Here is a tiny trained network, its code and every weight. The questions are about switching its units off for an input and a class, where a switched-off unit gives its printed mean instead of its output.

import numpy as np


def w(rows, s, z=0):
    codes = np.array(rows[::2]) - 128.0
    scale = np.full(codes.shape[1], s)
    scale[-1] = z or s
    return codes * scale


def f(y):
    return y / 2 * (1 + np.tanh(0.7978845608 * (y + 0.044715 * y**3)))


def log_softmax(a):
    a = a - a.max(-1, keepdims=True)
    return a - np.log(np.exp(a).sum(-1, keepdims=True))


def net(x, mask):
    res = np.array(x, float).reshape(1, 4) / 4 @ E
    y = f(res @ A[0][:, :-1].T + A[0][:, -1])
    res = res + np.where(mask, y, B[0][:, -1]) @ B[0][:, :-1]
    return log_softmax(res[-1] @ U[:, :-1].T + U[:, -1])


A, B = {}, {}
E = w([
[207,198,224,163,97,52,147,106,150,41,146,67],'x0',
[173,179,97,200,196,45,155,77,136,176,60,230],'x1',
[134,67,83,70,110,124,105,62,205,38,146,187],'x2',
[121,161,171,26,254,174,170,137,206,143,82,86],'x3',
],0.0082)
A[0] = w([
[97,74,159,104,57,184,90,231,133,113,212,20,134],'n0',
[47,55,27,113,161,146,111,128,146,145,93,152,89],'n1',
[157,154,154,17,207,167,181,114,115,101,129,92,58],'n2',
[134,89,115,188,36,134,73,138,78,116,156,137,17],'n3',
[158,130,135,174,6,84,111,102,16,113,176,175,114],'n4',
[169,184,117,200,203,101,130,71,108,187,124,169,119],'n5',
[200,129,102,143,153,79,152,84,115,165,82,163,13],'n6',
[157,146,85,166,151,80,184,23,146,171,51,193,129],'n7',
[154,49,77,108,101,110,93,11,197,90,203,146,102],'n8',
[120,95,113,42,110,123,112,26,203,74,98,192,107],'n9',
[197,157,193,175,114,99,167,71,185,83,147,86,2],'n10',
[127,149,146,59,200,146,137,139,189,107,131,107,74],'n11',
[121,181,157,157,144,125,162,231,2,248,115,68,95],'n12',
[136,181,222,69,181,187,233,143,185,115,26,92,198],'n13',
[54,101,69,144,158,168,115,141,144,184,103,210,45],'n14',
[121,90,165,63,74,195,138,151,105,121,177,85,52],'n15',
[150,94,102,157,62,102,78,106,60,103,159,124,112],'n16',
[214,190,182,156,117,49,142,90,201,17,136,86,188],'n17',
],0.0065,0.0043)
B[0] = w([
[108,117,184,69,116,165,121,28,175,20,44,158,229],'n0',
[133,97,178,60,59,174,95,208,50,162,197,135,199],'n1',
[89,124,101,141,167,74,122,149,200,203,84,208,188],'n2',
[168,160,115,151,179,69,116,159,174,198,42,233,175],'n3',
[115,92,88,167,172,47,193,134,161,203,107,222,218],'n4',
[117,117,183,116,112,144,91,49,152,35,74,124,208],'n5',
[103,207,188,98,105,158,76,120,217,36,77,177,163],'n6',
[115,141,191,70,155,122,64,19,93,35,86,145,226],'n7',
[206,234,118,223,98,190,205,103,198,153,168,59,192],'n8',
[198,245,90,192,40,195,235,109,151,180,139,55,201],'n9',
[110,177,206,75,87,182,21,222,111,168,203,182,178],'n10',
[120,117,96,147,170,58,145,141,227,184,94,180,184],'n11',
[237,196,121,152,63,205,178,103,176,142,172,3,221],'n12',
[103,75,89,139,178,95,182,120,176,190,124,161,254],'n13',
[64,146,194,75,98,195,67,187,55,151,185,142,192],'n14',
[105,174,185,107,108,128,42,98,154,42,31,177,175],'n15',
[117,79,132,177,191,110,139,125,149,195,110,234,179],'n16',
[114,51,148,45,91,185,83,210,39,166,213,123,252],'n17',
],0.0066,0.0098)
U = w([
[104,133,150,102,135,126,89,70,142,12,75,156,117],'0',
[114,97,104,150,180,77,153,146,158,202,108,193,107],'1',
[184,207,119,170,91,156,177,117,144,150,152,65,107],'2',
[101,108,151,78,111,152,60,218,69,152,188,149,102],'3',
[116,23,88,123,154,109,175,74,71,102,163,94,248],'4',
[71,173,32,160,153,69,91,227,110,38,120,99,49],'5',
[64,186,30,192,188,73,63,246,121,15,130,87,46],'6',
],0.014,0.019)

Each question gives the input, the list of numbers given to net, and the class t.
The units are the neurons (one row each of A and B). Each row of codes is followed by its name. A weight is (code - 128) times the scale printed after its matrix; where a second scale follows, it is the last column's (A, B and U).
mask holds one flag per neuron, in row order. A switched-off neuron (its flag False) gives its mean, the last column of its row in B, instead of its output. The means were averaged over made-up inputs and are rounded, as every weight is.
A unit's drop is (log p(t) with every unit on - log p(t) with that unit switched off) / (log p(t) with every unit on - log p(t) with every unit switched off).
The circuit of an input: a set's keep is (log p(t) with only the set's units on - log p(t) with every unit switched off) / (log p(t) with every unit on - log p(t) with every unit switched off). Starting from the 12 units with the biggest drops (on a tie, the unit counted first), units are removed one at a time, each time the one whose removal leaves the highest keep (on an exact tie, the one counted first), for as long as the keep stays at least 0.8.
circuit, biggest first: the units of the circuit, biggest drop first
unit that matters most: the unit with the biggest drop
k most important neurons: the k neurons with the biggest drops, biggest first
drop when u is switched off: that unit's drop, to one decimal
input [-8,6,5,2], class 3: unit that matters most : n1
input [1,1,6,-6], class 1: 4 most important neurons : n4; n16; n12; n3
input [5,-2,-4,3], class 3: 4 most important neurons : n17; n9; n8; n10
input [-1,-1,2,0], class 4: circuit, biggest first : n10; n6
input [-5,0,3,-6], class 1: 2 most important neurons : n17; n4
input [7,-3,6,3], class 3: 2 most important neurons : n17; n10
input [-7,-8,-1,1], class 0: 2 most important neurons : n0; n15
input [-1,-4,-8,-8], class 1: 2 most important neurons : n4; n3
input [-8,7,-6,-2], class 3: 2 most important neurons : n14; n1
input [-8,3,5,-1], class 3: 2 most important neurons : n1; n14
input [8,4,8,-1], class 2: 2 most important neurons : n8; n9
input [2,-7,-7,-7], class 0: 3 most important neurons : n0; n15; n13
input [-6,-7,1,-8], class 1: 4 most important neurons : n4; n3; n16; n7
input [5,-3,2,6], class 1: unit that matters most : n13
input [-6,1,-7,3], class 2: 2 most important neurons : n12; n17
input [-6,3,6,-4], class 2: 4 most important neurons : n8; n9; n17; n10
input [-7,-2,-7,-6], class 2: 2 most important neurons : n12; n17
input [-2,1,-6,-1], class 2: drop when n12 is switched off : 0.2
input [-5,0,-7,1], class 2: drop when n2 is switched off : 0.0
input [-2,8,6,3], class 0: circuit, biggest first : n7
input [-1,6,8,1], class 2: drop when n8 is switched off : 0.4
input [-8,-7,-4,8], class 1: drop when n7 is switched off : 0.4
